
[[  21 -302   42  142 -186  -39  -56  198   85   78 -116 -127 -117 -152
   -22   79   44  135  220 -151  144  -59  223  -30    3  162   26  -59
    46   26  116   81   -3   44   92  100  205]
 [  -5 -255   85 -162  -82  -14   76   91  -56  -41 -245   69  -70  145
   183  -89 -104 -146 -452 -178   88   46 -165 -594  193  123  -80  545
     8  -60  -58 -330   98   95  486  178  251]
 [  97 -255 -253 -116  -70 -311  145  202  385    7 -182 -248 -117 -403
  -241  271 -160 -445  156 -281  -54  146  234 -165  200  -51 -154    7
  -128  -36   88  -52 -145 -120   -1 -117   28]
 [  -8 -106  139  -31  -12   67  100  151  -73  -56 -213  150 -218  339
   150  204  -50    3 -162   -4  126   26  -41 -139  145   -8   26  324
    76  -60 -100 -174 -146  147  201  198  103]
 [  29 -189  -64  136  -97   23  -48  242   86  -64   73  -38  169 -129
   -45  -78  -74  -37  184 -138  -70 -195  158   19  131  152  -77   -3
    43  351  120   48   97 -202  200  -48    8]
 [-186 -233   -2  160  -92   41  -26  137   97   36  138  170  114 -189
  -105  187 -269    5   45   48  -69   48  224 -239 -266   94  -68  342
    36  113   47  229 -253  -29    4  -27  -97]
 [  26  113  -89  140  -32   77   28  -15   64  -96  116  101  166   90
   -65  -63 -119 -309   -8   82 -172 -188    7  -95   68   15  -88  314
     8  205 -156   -1  -35 -180  126 -108 -159]
 [ -90  -64  152   58   19  192   63  198 -124 -113  -14  295   -7  371
   155  138 -139   65 -146   84    9  -71  -34  -80   74   31    1  411
   131  159  -87  -72 -166   33  220  143  -50]
 [  50  -37   -4  -66  -98  -92  156  -23  147  -27 -230  -55 -214  138
    14  140  -26 -371 -223  -45   51   41  -52 -358  116  -22  -69  480
   -51 -223 -278 -198 -252   72  114   88   57]
 [  89  228   27   98  -41   99  -24 -438 -247  144 -209  151 -244  312
    37  -64   26 -149 -265  226  124   28 -167 -335  -73  -58  106  352
    13 -366 -213 -165  291  308  180   33  203]
 [ -15 -176 -171   64  -37 -104   70  250  270  -43   55  -38   71 -266
  -203  248 -213 -241  236  -95 -133   11  268   19   56   -7 -121   49
   -25  201   83  123 -216 -187  -42 -129 -144]
 [  79  127  -55   68  131  138   48   93 -130 -102  -20  218   12  286
    22   81 -122 -100   58   72  -76 -108  -20  199  273  -97   11   20
    84  245   36 -120  196  -56  190  -56  -71]
 [ 226  151 -164  136  -67  -93  102   67  270  -65  -95 -232 -153   43
  -161  156  120 -386  348  -20  -47 -193  145  299  258  -87  -26 -124
   -35   42 -187  -11 -166 -155 -130 -101  -99]
 [  75  -46  -53  239 -115   70 -150  -69  -79   96    9  -20   37  -88
   -68 -163   26   72  193    0   35 -164  120    2  -27  129   42 -103
    43  106  115   82  361    4  162  -58  160]
 [  96    8   44   75  -35  105   36  138  -42 -113  -72   47   -4  291
   111  -59   36  -80   -6  -36    8 -222  -41   35  270   60  -19  161
    73  195 -106 -153   58  -78  260   76   36]
 [ -86  -86   -5  276 -130  124 -118    8    2   18  200  124  216  -89
   -68 -109 -119   18   83   82  -84 -179  139 -155 -195  170  -33  243
    55  218   -4  190   25  -99  119  -66  -50]
 [  43  181  236  285 -133  215  -61 -278 -251  133 -183  137 -366  499
   125   82  211  186  -29  315  265 -108  -54  -10 -181   13  219  252
   114 -350 -309    2  -45  370   -8  211  183]
 [ -83  -63  169  188 -124  172  -60  -65 -143   56  -21  192  -68  226
   101   -4  -24  125 -127  143  107  -76   -5 -255 -181  125   66  404
    94  -71 -137   25  -48  165  157  141  105]
 [ 178  317 -158  190    2   15   68 -150   98  -28  -22  -27 -113  161
  -171  117   37 -376  232  170  -92 -158   65  244  123 -156    9    7
   -16   -7 -233   11  -59  -66 -130 -153 -159]
 [  55   68  -18   -7  -60    5   86 -114   22  -36 -122   54  -72  198
    31  -25  -49 -340 -254   33  -15  -47 -112 -354  100    0  -57  487
   -26 -102 -248 -190  -39   24  210   28   29]
 [ -20   45  161   63  -97   99   15 -257 -177  105 -223  173 -289  343
   117   72   11  -37 -323  183  184   73 -132 -418 -132    8   93  528
    42 -375 -260 -137  -29  332  157  175  198]
 [ -41 -270  155   80  -28  103  -76  183 -220   88 -174  165 -179  123
   120  144  -46  385   49  -40  214   43   91   -4   21   96  121  -35
   134   17  233  -16  201  234  232  184  280]
 [ -44   73  123   80  -29  170   85   33  -58 -119   -5  232  -12  413
   129   53  -72 -144 -228  149  -24 -136 -107 -201   41   18  -28  575
    83   57 -303 -113 -244    7  183  114  -96]
 [-115 -168 -136   87  -22   -2   78  341  278 -172  249  108  330 -196
  -139  127 -316 -286  113  -78 -283 -112  205  -73   47   62 -210  314
     4  453   10  139 -321 -366   63 -142 -321]
 [  40   98 -198  232   -7   46    3  106  173  -99  228   42  238 -102
  -205   35 -144 -274  318   67 -244 -227  195  223   61  -10  -94    9
    11  383  -23  171  -64 -309  -38 -230 -280]
 [ 109 -213 -142   78 -121 -145  -69    2   85  155 -168 -179 -133 -327
  -169   40  -20  -56  224 -156   89   57  211  -87   27   69   12 -202
   -40  -76  216   36  290   62   81  -76  250]
 [ 105 -164 -136  162  -86  -81 -109   -4    6  168 -110 -118 -110 -298
  -180   52  -19   68  335  -89   91   23  249   82   -9   45   55 -341
    -2   -7  280  112  369   73   40  -98  230]
 [ -90   47 -117  263   33  102  -10  115   99  -34  256  216  177  -87
  -212  244 -254 -102  310  179 -205  -86  261  215 -134  -50  -40   62
    57  305   40  295 -196 -170 -143 -192 -312]
 [-115 -109  248  123  -56  220  -47   -8 -290   54 -108  310 -148  365
   198   73  -63  284 -219  148  184    7  -55 -249 -130   95  114  406
   142  -96  -50  -50   23  282  243  228  174]
 [  75 -209 -181 -236    4 -219  243  322  325 -170 -170 -106  -10 -117
   -69  191 -212 -535 -114 -302 -123   67   43 -255  409  -51 -224  292
   -88  127  -26 -254 -205 -218  216  -43  -56]
 [-116 -173  -54  141  -89  -14    3  100  154   31   90   91   60 -205
  -147  204 -220 -100   94   28  -72   42  224 -175 -191   50  -67  258
    -1   66   14  186 -233  -41  -37  -62  -99]
 [  68    1 -174   11   75  -55   97  132  102  -67  -37   49  -12  -36
  -137  204 -181 -277  137  -39 -110   11  116   88  212 -112  -70    1
    -7  153   69  -40   20 -108   53 -137  -99]
 [ 199 -117 -245 -155    8 -144   80  155  138 -123 -125 -147  145 -154
   -56 -204 -120 -461  -71 -330 -143 -101  -39 -219  500   41 -183   38
   -73  271  128 -306  405 -262  441 -142   97]
 [ -56 -231  141   -5 -117   60    5   87  -84    5 -151  106  -81  150
   157  -20  -57   42 -254  -70  121   -4  -51 -406   27  147  -12  430
    56  -46  -46 -146   10  120  332  189  205]
 [-134  -88   78  203 -150   65  -41 -126   -2  128    3  139 -100   -2
   -52  158 -106   26  -50  170   70   53  120 -321 -355   71   34  421
    28 -192 -130  169 -211  174  -36   59   32]
 [  81  209  -91   20   76   52   35 -286 -168   59 -139  204 -142  222
   -47   58 -124 -270 -187  174   -7   75 -109 -195   58 -149   36  257
    -7 -178  -98 -164  263  169  155  -83   61]
 [ 116  104  -98  268    2   76  -14  165   77  -63   82   -2    5   69
  -135  147   18  -51  468   68  -76 -239  220  501  152  -43   34 -266
    74  301   24  142  -22 -164  -99 -113 -149]
 [  49 -181  190   73  -33  144  -70  143 -288   56 -257  114 -246  299
   199   44   78  372   21  -44  271  -41   -5   58  164   93  160  -81
   154    1  155 -138  310  250  302  231  346]
 [ 115   10 -300   91   24 -119   41   80  224  -15   43  -79   68 -285
  -290  152 -171 -363  337  -65 -175  -36  239  170  150  -98  -95 -175
   -59  200  121   88   74 -212  -56 -267 -137]
 [ 136   67   86   84  -23   86  -37 -155 -252  108 -293   70 -315  323
    99   18  116   92  -36   75  220  -12  -73  -19  121  -27  154    0
    76 -213  -18 -174  336  295  204  120  305]
 [ 123 -104  -50  208 -100  -17 -138  -36  -81  185 -149 -103 -194 -131
  -105   39   89  182  353  -33  169  -37  212  172   -5   57  135 -378
    50  -57  225   97  381  154   37  -16  280]
 [  94  -89   52  -15 -122  -49   32 -101  -42   98 -306  -53 -298  129
    59   45   66  -96 -158  -45  197   56  -45 -320   67   35   43  235
    -2 -305 -105 -186   91  226  195  134  294]
 [  68   62  132  179  -73  221  -61  -12 -213  -48  -44  136  -10  393
   170 -182   84   96  -70   83   75 -259 -100  -26  121  122   70  208
   124  121 -126 -114  197   42  302  122  121]
 [-143  -46  -56  252  -75  102  -13  105  150  -51  277  173  250 -118
  -152  106 -242 -137  140  130 -196 -126  205  -68 -211   68  -97  340
    32  279  -78  258 -301 -196  -51 -127 -283]
 [  61 -314  -81  -60 -163 -205   78  208  264    9 -197 -222 -110 -250
   -83  114  -43 -233   42 -276   50   40  152 -265  141   93 -102  128
   -64  -40   30  -76 -112  -53  131   36  147]
 [ -37   79  163  189  -39  278  -54  -24 -235  -69   50  281   74  423
   174 -146  -19   85 -166  168   10 -231 -120 -130    7  114   45  405
   143  157 -159  -63   91   34  294  108   15]
 [ 134   13 -247 -132    0 -196  207   79  308 -128 -116 -121    0  -93
  -148  101 -157 -669  -83 -165 -180    7   13 -230  320 -105 -199  295
  -117   51 -144 -207 -130 -209  119 -145 -117]
 [ -71 -165  109  179   -7  135  -44  232 -120   31  -23  195 -103  116
    31  270  -92  306  225   62  105  -16  192  210  -28   28   99  -64
   149  138  166  120  -33  101   37   95   50]
 [ 190   32 -247  172  -55  -93  -40    9  168   33    3 -185   28 -252
  -244   -9    1 -257  392  -77  -96 -144  214  211  158  -11  -38 -291
   -43  163  101   81  233 -177   -9 -217   -4]
 [ 296  -88   33  -89 -151 -129   51  -22  -17   58 -513 -299 -439  195
   126  -73  287 -122  -59 -242  296  -54 -102 -147  402   46   76  -57
   -20 -301  -79 -380  307  205  318  200  480]
 [ 134  148 -129  306 -107   56 -167 -313  -94  173   13  -35  -19  -94
  -168 -174   68  -61  232  137   21 -143  103   28 -116   41   90 -141
     9  -50   29  122  447   66   34 -166  137]
 [  16 -243 -142   47 -120 -122   10  161  217    4  -11 -109   70 -312
  -143   46 -138 -204  124 -178  -63  -15  201 -186   48   92 -117   90
   -47  128  102   49  -10 -139  109  -86   34]
 [ 133  214 -216  217  -32  -40   49  -68  211  -24   75  -78    4  -56
  -254  118  -33 -401  320  108 -160 -153  170  215   50 -107  -45  -23
   -37   89 -154  125 -110 -171 -169 -220 -211]
 [  33  144   -6  106   79  198    3  -23 -201  -88   47  276  107  323
    67  -82 -128  -95  -95  132  -88 -160 -101   -8  156  -24   -2  230
    89  229  -42 -114  239  -46  282  -42  -53]
 [ 208  139 -213  171   61    3  -59  -60  -56   50  -51  -28  -48  -55
  -185   22  -18 -113  367   17  -44 -111  145  346  206  -98   56 -408
    22  146  189   15  465  -40   45 -206   52]
 [  46  -44  -39  -98   42   28  144  208   45 -189  -71  110   72  214
    78   14 -157 -307 -196 -104 -103  -93  -91 -175  355   -7 -127  369
    21  233  -90 -253  -26 -156  330   14  -59]
 [ 173  178 -224  192   46   20   -6   24   54  -49   64  -13   72  -20
  -195   21  -45 -237  368   44 -148 -196  147  368  218  -88  -14 -256
    13  277   62   53  227 -187   -3 -230 -122]
 [  69   43 -130  263  -65   59 -172 -245 -124  179   28   44   15 -157
  -166 -115  -49   21  197  109    5  -62  135  -23 -148   46   70 -125
    20   -3  151  143  461   75   71 -163  137]
 [  39   60  113  123  -25  191   17   87 -132 -109  -33  165   -3  404
   149  -54   18    2  -64   70   19 -225  -79   17  172   61   26  258
   112  171 -148 -124   26  -17  247  110   11]
 [  -4   69  -83  227  -77  -44   50  -90  180  106  -16    5 -228  -65
  -244  411  -63 -175  287  203    8   70  263  109 -232 -120   47   85
   -16 -212 -153  240 -373  100 -342  -79 -129]
 [  37  102  -25  187  -39   84   75  137  126 -128   91   56   41  187
   -53  126  -32 -206  170   96 -112 -223  102  173   95  -10  -40  191
    47  216 -204   55 -292 -172  -36  -33 -220]
 [ 188  -26   71   16   11   21   84  226  -56  -42 -325  -49 -369  344
   102  233  154   66  203  -78  201  -76   41  339  391  -67  115 -225
    96  -12   15 -196   52  119  107  163  187]
 [ -15 -449  -41   30  -96 -144  -43  253   72  150 -190  -87 -187 -347
  -110  266 -117  189  252 -222  167  177  304  -43   -2   80   28 -230
    20  -31  367   95  123  129   71   40  279]
 [ -70 -219 -166   56   21  -79   22  195  131   26   51   89   77 -316
  -206  269 -312 -110  191  -66 -110  119  268  -33  -29  -26  -87    4
    -6  182  235  150  -28  -85    7 -146  -82]
 [  90  169  -56  188  -22  124 -135 -362 -269  143  -56  152  -34  114
   -39 -189  -23  -38  -58  173   41  -58  -64 -160  -61    6   92   74
    33  -93   20  -43  547  170  219  -93  184]
 [  55   31  -28  -82  -54  -36  136  -90   59  -56 -169   42  -97  191
    43    0  -75 -411 -336  -11  -25   10 -143 -461  135  -17  -95  572
   -48 -147 -272 -253  -86   29  236   39   37]
 [ 291   81  -52   39 -142 -104   49 -118   66   49 -356 -287 -348  159
    -6  -34  263 -260   86  -96  168 -121  -32    0  295  -14   53  -61
   -35 -244 -183 -235  170   97  115   58  272]
 [ -17   12   61  215  -80  132   37  187   89  -99   87   86   25  196
     8  134  -18  -54  160   93  -48 -221  118  137   29   47  -15  219
    88  207 -178   99 -314 -115  -10   40 -160]
 [ -69 -242  -60  -84 -143 -154  104   13  211   27 -119  -24  -46 -190
   -73  113 -200 -354 -267 -115  -23  151   51 -621  -76   62 -145  575
   -87 -167 -118  -75 -240   18  149   20   53]
 [ 253 -121 -137 -171   78 -118   61  148  -82  -11 -362  -98 -207   36
    18   21  -16 -139   44 -279  101   42  -26   53  548  -70    8 -293
     1   52  267 -352  557   48  379  -11  318]
 [ 171   87  -29  357 -167   88 -155  -84  -25   75   10 -145  -45   24
   -76 -156  215   70  397   65   67 -317  149  272   14  121  100 -252
    68   99  -27  129  253  -20   17  -39  121]
 [  76  -74  -77 -108    0  -92   26 -208 -125  141 -317   55 -249    1
   -24   62 -109 -180 -237  -43  121  223  -70 -418   80  -60   21  191
   -45 -311   72 -230  365  266  263    3  302]]

[  94   -3  241    6  121 -137  -61  184    3  204   18 -276 -245 -419
    7 -138  -20  248  -18   -6   61  180  -48  102  113   32   77  413] : 22
[  83 -210   61 -141   -9   -5  236  -47  268  -14  178   39  102   45
  -88  164 -414 -302  222  -45  416  -29  -80  620   77 -197  -10 -381] : 21
[-260  -77 -156  254 -282  -56  244  -52  -89 -273  170   62   88  389
 -124 -163 -113 -101    5  136 -184   47 -233   -1  -31  -61    0 -216] : 54
[-108  101  200 -105  260   90  -83   55  -88   87 -127   44   13 -312
  202  116  -27   50  -59  -43    2 -224  114   -6 -141  -21  233   -1] : 19
[-173  145   -4  449 -399 -278  -70   68 -233  -37  328  -58 -228  324
 -440 -336   -9  109 -397  148 -602  472 -363 -550  -15  235  169  432] : 57
[ 116  -22    7  245 -364 -292  147   71   65   74  433 -238 -277  280
 -433 -380    1   35 -149  153  -94  443 -272   77  291   62  -89  294] : 37
[ -67  -84  -30  231 -367 -171  291   51   -6   -1  305 -248 -234  117
 -301 -344  -42  133  -15  186 -135  344 -371  189  270  -49  -38  261] : 36
[ -48 -164  100   71  115  -79  -53   82    9  -54  -20  -52  -33  -92
   46  -95 -160    6  107  -85   43   15   42   64 -108  -40    6  -37] : 6
[  33 -158  126   -6    8 -112  -19   21  147  -34  125   89   87  -24
 -147  198 -512 -257   65 -113  182  142 -138  216 -113  -21  117 -187] : 15
[ 111   91  120  125 -218 -204   35   48   39  182  384 -153 -288  193
 -374 -273   57    9 -232  107 -113  287 -141    4  212   83   40  291] : 0
[-393  156   50  118 -327   91  146 -156 -158   -8  278  289   30  182
 -407  236 -403 -220 -291  110 -454   96 -466 -110 -155   16  509  -55] : 56
[ -76  -81 -129  -41   24   50  399   33   62 -238  -85  -52  291  -60
  329   89  -84  -27  271  140  415 -218  -86  509  124 -200 -125 -406] : 39
[ 151 -511    0  170   24 -267  127  177  195 -159   32 -368 -130  -50
   44 -422 -156  102  435  -86  345  233   23  437  127 -150 -405   -5] : 45
[-191  254  110  219   19  -99 -140  149 -299   39  -40  -93 -125 -170
   60 -178  192  302 -293  110 -389   82  -84 -470  -79  173  212  408] : 35
[ 105   37  285 -313  640  115 -262   86   69  107 -292   81  120 -405
  496  208   33  -66   89 -204  399 -506  542  120 -244  -56   79 -274] : 68
[ -34   94  -22  107  -50  -77   28   -5  -35  -93  149   73   53  303
  -29 -109   65 -118 -134   69  -33  -68   57 -102  -28   38   -2 -172] : 25
[ 169  -98  143  132  142 -246 -222  145   50   36   93 -144 -181   83
  -27 -333   90   33  -27  -91   56  106  249 -121  -37   88 -148  117] : 63
[ 165 -188   40  -83  126  -64   88    4  218  -48  118  -44    7  214
   70 -164    9 -196  190  -53  388 -178  273  381   59 -146 -226 -353] : 62
[-245  156   69  133 -359  -36   59 -130  -73   16  389  290   18  285
 -528  236 -478 -309 -341   70 -381  243 -463 -146 -125   94  456  -41] : 13
[ 115  223  229  -68  141 -118  -48  204  -36  239  -29 -212  -98 -519
   94   91  -10  247 -149   71  139  144 -119   56  158  108  185  403] : 34
[ -66  154  163 -115  417   93 -211   47 -102    5 -197  137  102 -119
  368   68  168  -26  -83  -82   57 -439  411 -179 -252   22  134 -204] : 46
[   4  -82  304  -50   90  -75 -137   67   52  208   99  -44 -184 -307
 -205   84 -374  -29  -34 -120  -22  176 -112  113  -75   14  262  218] : 43
[-244  128   16  -99  -32  213  363  -46  -86   13    4  -11   56 -177
  143   90   36   78   15  199   29 -255 -172  337  125 -171  204  -95] : 12
[  34  104  137 -175  405  101 -119   24   -2   27 -124   86   66  -21
  359  -23  260  -70  -13  -63  208 -498  493   15 -136  -51    4 -294] : 2
[-220  158  -40  -93  -34  211  299 -121  -60  -57   85  141  119  174
  110   49  139 -111  -54  176   18 -392   15  213   38 -155  140 -337] : 49
[ -61 -126   81 -171   18   84  233  -54  177  -30   69  132  205 -160
  -17  385 -550 -275  185  -32  341  -71 -209  564  -27 -181  184 -371] : 58
[-128   70 -170  395 -314 -253  148  105 -166 -249  149 -117   46  271
  -87 -275   49  130 -134  218 -213  295 -310 -246   84  118  -74  122] : 50
[   1 -217  114 -107  365   66  160  191   11   -3 -307 -365  -88 -554
  524 -248  205  373  393   -5  364 -266  230  457  123 -237 -192   60] : 20
[  36  106  -61   32 -218  -62  397   39   44   24  209 -213  -47   44
  -31 -159  146  100  -21  275  178   64 -229  381  383  -88  -71   50] : 61
[ 228  -12  233  114  -34 -312 -118  203   62  246  218 -323 -345 -200
 -249 -276  -34  183 -120   -2   13  427 -107   24  196  124    2  521] : 7
[ 120  -74  134   64 -216 -187  153   75  119  175  325 -238 -267  -53
 -352 -173 -180   42  -39   80   58  368 -288  310  274  -17   33  302] : 47
